Below are the code and all the weights of a small trained network. Each question names an input and a class and asks about switching units off, where a switched-off unit gives its printed mean instead of its output.

import numpy as np


def w(rows, s, z=0):
    codes = np.array(rows[::2]) - 128.0
    scale = np.full(codes.shape[1], s)
    scale[-1] = z or s
    return codes * scale


def f(y):
    return np.maximum(y, 0)


def log_softmax(a):
    a = a - a.max(-1, keepdims=True)
    return a - np.log(np.exp(a).sum(-1, keepdims=True))


def net(x, mask):
    res = np.array(x, float).reshape(1, 4) / 4 @ E
    y = f(res @ A[0][:, :-1].T + A[0][:, -1])
    res = res + np.where(mask, y, B[0][:, -1]) @ B[0][:, :-1]
    return log_softmax(res[-1] @ U[:, :-1].T + U[:, -1])


A, B = {}, {}
E = w([
[75,104,227,133,57,87,60,173,164,168],'x0',
[140,214,95,91,190,91,82,150,160,132],'x1',
[134,114,40,92,49,107,102,121,123,65],'x2',
[111,145,44,216,110,151,177,130,251,91],'x3',
],0.014)
A[0] = w([
[139,121,122,69,109,112,144,165,61,155,242],'n1',
[105,125,126,167,123,148,141,102,191,131,180],'n2',
[153,161,153,164,197,113,127,140,145,164,80],'n3',
[144,55,120,110,182,116,85,129,45,124,205],'n4',
[141,106,83,153,94,96,70,96,103,88,33],'n5',
[134,124,166,149,178,179,134,109,146,176,146],'n6',
[93,88,173,134,112,83,109,155,174,148,149],'n7',
[101,104,119,167,93,180,138,99,92,134,1],'n8',
[127,163,89,126,139,213,170,68,95,142,22],'n9',
[122,122,91,195,135,151,161,130,160,146,115],'n10',
[129,112,168,159,201,127,152,118,158,147,163],'n11',
[143,247,126,78,176,55,79,164,182,113,66],'n12',
[125,146,116,135,168,119,138,66,92,75,60],'n13',
[146,98,61,80,100,71,84,138,138,103,128],'n14',
[119,65,140,143,116,141,165,113,109,127,44],'n15',
[162,126,129,141,193,174,180,115,95,112,111],'n16',
[149,134,114,125,165,123,202,72,97,104,31],'n17',
[135,106,90,99,88,89,125,115,136,80,125],'n18',
[56,90,152,169,65,92,94,173,138,153,26],'n19',
[146,127,70,189,116,117,125,174,193,97,84],'n20',
[133,106,151,154,103,148,171,134,112,138,11],'n21',
[108,44,151,139,89,177,164,98,106,103,69],'n22',
[83,88,61,189,124,141,167,146,213,118,101],'n23',
[177,123,64,165,132,182,137,97,66,110,49],'n24',
],0.011,0.0011)
B[0] = w([
[206,120,143,181,64,110,118,66,110,175,191],'n1',
[158,105,140,151,117,110,167,92,185,192,196],'n2',
[103,62,106,183,163,127,196,154,75,108,181],'n3',
[218,126,207,95,26,130,58,63,149,222,204],'n4',
[47,72,131,149,142,62,202,181,93,175,183],'n5',
[124,31,67,170,150,76,192,210,60,155,182],'n6',
[108,167,160,81,88,143,138,195,174,97,198],'n7',
[106,152,106,133,187,160,111,91,133,98,175],'n8',
[98,141,130,62,125,107,65,155,188,87,197],'n9',
[192,166,149,73,103,100,142,94,111,207,201],'n10',
[87,33,94,199,90,109,190,189,40,156,183],'n11',
[136,169,88,119,254,220,88,29,125,68,233],'n12',
[131,146,101,53,129,47,55,142,123,130,179],'n13',
[56,17,87,213,181,37,227,146,51,124,204],'n14',
[105,205,73,184,210,211,148,53,115,102,177],'n15',
[113,109,150,68,133,68,120,172,187,131,198],'n16',
[73,166,155,68,77,86,110,173,180,98,196],'n17',
[112,98,91,167,117,102,168,200,29,129,191],'n18',
[58,182,130,57,82,139,82,168,200,92,216],'n19',
[155,189,137,158,62,116,133,82,92,162,228],'n20',
[105,141,63,133,171,236,197,91,140,56,167],'n21',
[154,193,64,153,240,225,153,80,103,61,206],'n22',
[192,159,182,129,71,113,124,87,122,185,252],'n23',
[113,158,151,78,132,108,87,239,151,114,210],'n24',
],0.0067,0.017)
U = w([
[236,129,170,134,35,137,89,38,126,245,223],'0',
[62,43,98,183,112,113,198,189,55,138,102],'1',
[71,151,149,68,89,137,49,210,254,82,11],'2',
[125,159,87,146,197,225,110,7,132,43,171],'3',
],0.0097,0.0012)

Each question gives the input, the list of numbers given to net, and the class t.
The units are the neurons (one row each of A and B). Each row of codes is followed by its name. A weight is (code - 128) times the scale printed after its matrix; where a second scale follows, it is the last column's (A, B and U).
mask holds one flag per neuron, in row order. A switched-off neuron (its flag False) gives its mean, the last column of its row in B, instead of its output. The means were averaged over made-up inputs and are rounded, as every weight is.
A unit's drop is (log p(t) with every unit on - log p(t) with that unit switched off) / (log p(t) with every unit on - log p(t) with every unit switched off).
The circuit of an input: a set's keep is (log p(t) with only the set's units on - log p(t) with every unit switched off) / (log p(t) with every unit on - log p(t) with every unit switched off). Starting from the 12 units with the biggest drops (on a tie, the unit counted first), units are removed one at a time, each time the one whose removal leaves the highest keep (on an exact tie, the one counted first), for as long as the keep stays at least 0.8.
units of the circuit, in order: the units of the circuit, biggest drop first
unit that matters most: the unit with the biggest drop
k most important neurons: the k neurons with the biggest drops, biggest first
drop when u is switched off: that unit's drop, to one decimal
input [3,7,3,-6], class 3: unit that matters most	n12
input [6,-6,-3,-1], class 2: 2 most important neurons	n19, n7
input [-8,1,8,-8], class 0: 2 most important neurons	n4, n1
input [-8,3,1,8], class 0: 2 most important neurons	n23, n20
input [8,-7,0,-3], class 2: 2 most important neurons	n19, n7
input [-2,-8,-5,8], class 0: 4 most important neurons	n23, n10, n12, n2
input [0,-8,7,-4], class 3: 2 most important neurons	n22, n15
input [-5,2,8,7], class 1: 4 most important neurons	n14, n18, n5, n4
input [-1,7,-7,4], class 1: 4 most important neurons	n11, n6, n3, n22
input [-8,8,-8,-2], class 1: 2 most important neurons	n3, n11
input [7,8,-7,-1], class 3: 2 most important neurons	n12, n14
input [4,5,2,0], class 3: 2 most important neurons	n12, n24
input [5,-4,-4,5], class 0: 2 most important neurons	n23, n24
input [4,7,1,3], class 3: units of the circuit, in order	n12
input [3,0,5,5], class 0: 2 most important neurons	n23, n20
input [-8,-8,-5,-3], class 2: drop when n16 is switched off	0.5
input [6,0,-2,7], class 0: drop when n23 is switched off	0.3
input [-8,-3,-7,1], class 2: drop when n15 is switched off	0.0
